((7944, 7406, 5809, 3130, 5921, 5844, 4474, 4844, 8392, 6087, 4466, 4422), (5834, 7211, 6662, 7066, 8197, 5298, 5230, 7720, 6613, 6142, 7463, 6270), (4845, 5058, 6695, 4907, 7768, 3883, 5038, 7172, 5944, 6536, 5160, 6721), (4725, 5104, 6700, 4519, 7799, 4344, 4618, 7435, 5463, 6162, 5114, 6452), (4657, 4909, 6751, 4590, 7854, 3974, 4808, 7378, 5599, 6493, 4992, 6740), (4559, 3796, 3163, 7947, 3670, 4741, 7350, 4320, 4223, 3236, 4603, 5817), (4830, 5794, 7610, 4497, 6468, 7129, 4569, 7153, 3968, 7719, 6980, 6211), (4864, 5610, 7510, 4116, 6125, 7305, 4577, 6941, 3743, 7969, 6591, 6304))
Find the entry just left of the smallest entry.
5809
Find the entry just left of 5610.
4864
Find the minimum.
3130
Find the entry just right of 4474.
4844
Find the entry just right of 4577.
6941
The entry just left of 5104: 4725
The entry just left of 6452: 5114
The entry just right of the smallest entry -> 5921
The entry just left of 4569 is 7129
The entry just right of 4116 -> 6125
Find the entry just right of the largest entry.
6087
The entry just right of 4559: 3796
The entry just right of 4907 -> 7768
The entry just right of 4497 -> 6468
Find the entry just left of 7153.
4569
Find the entry just left of 4603.
3236
The entry just right of 6700: 4519

Read these off the matrix that follows. Indices start at 1.
1) Find the entry in the top-right corner.
2) Find the entry directly below -33.
3) Find the entry in row 1 and column 1.
4) Find the entry at row 3, column 3.
5) Find the entry at row 2, column 2.
6) Find the entry at row 3, column 1.
7) Find the entry in row 2 and column 1.
8) Find the entry directly above 30.
[[  0  11  -1  15   7  25  11 -33 -61  48]
 [  4  21  12  -4 -18   0  12 -42 -39  64]
 [-23  -8 -15 -39 -26 -39 -36 -12 -10  45]
 [ 24   0  -8  19 -36  32  11 -61  -5  31]
 [  5   4 -36 -23 -26  14  32 -12 -46  48]
 [-28  42 -17  16 -11  43 -20  -9  13  50]
 [-15  15 -16   8 -24  40 -36 -38  -4  53]
 [ 31 -25  26  18  -3  38 -21 -55 -29  -6]
 [ -1  42  14  20 -11  24  16 -39 -14  57]
 [-34  11 -18  35  11 -31 -17 -28 -21  53]
 [-19   9  31  45  35  23 -52 -21   0   5]
 [  1  14  45  43   3  -7 -31 -47  30   9]
 [ -5  -9 -12  10 -29   7 -41 -58  -4  43]
 [ -3  15  31  56   7  -5 -20 -53  16  21]
 [  0  21  25  29  -5 -26   9 -54 -15  50]
 [ -9  17  13 -11 -12   1 -13 -36 -42  66]]
1) 48
2) -42
3) 0
4) -15
5) 21
6) -23
7) 4
8) 0

Read these off the table that follows. Counting starts at 1.
1) Report the top-right entry.
2) Report the entry in row 1 and column 3.
3) Report the entry in the bottom-right corner.
4) Report the entry at row 3, column 1.
5) Report the entry in row 1 and column 2.
6) Report the bottom entry of the column that holds the smallest entry.
7) Report the entry in row 3 and column 3.
[[-32   3   2  45  15 -46   8  17 -17   7 -12  65]
 [-47  15 -19  10  16 -17  28  53 -29  19   6  -3]
 [-17  -5  15   8   8 -55  -7  -1 -30   9  -7 -30]
 [-15  -7  -1  43  -5 -63 -30 -19 -28   1 -17  -5]
 [-50 -11   1  37  25 -14  30  38 -29  13   0  -2]
 [-22  -8  12  24  35 -41  29  17 -13   0 -12  36]
 [-13  10  19   5  20 -39  11  16   2  12  -5  56]
 [-27  -8   6  56  -3 -55 -27 -16 -23  10  -9 -17]
 [-26   4  10  27  14  -9  15  25   1  13  -2  50]
 [-23  11   2  25 -14 -35 -28   2 -17  25   3 -13]
 [  8 -16  15  24 -11 -28 -29 -20 -18  -5 -18  27]
 [-23   0  13  -5  19 -39  16  51 -33  -4 -12  34]
 [-31  -4  17   5  30 -27  31  44 -21  10  -2  -5]
 [  0   3  -8  23 -14 -49 -27 -14 -28 -11 -16  30]
 [-19   1  28  46   6 -49 -21  -4   0  16 -12  50]
 [  3   5 -29  24  -5 -31 -13 -33  -6  -7 -10  16]]
1) 65
2) 2
3) 16
4) -17
5) 3
6) -31
7) 15
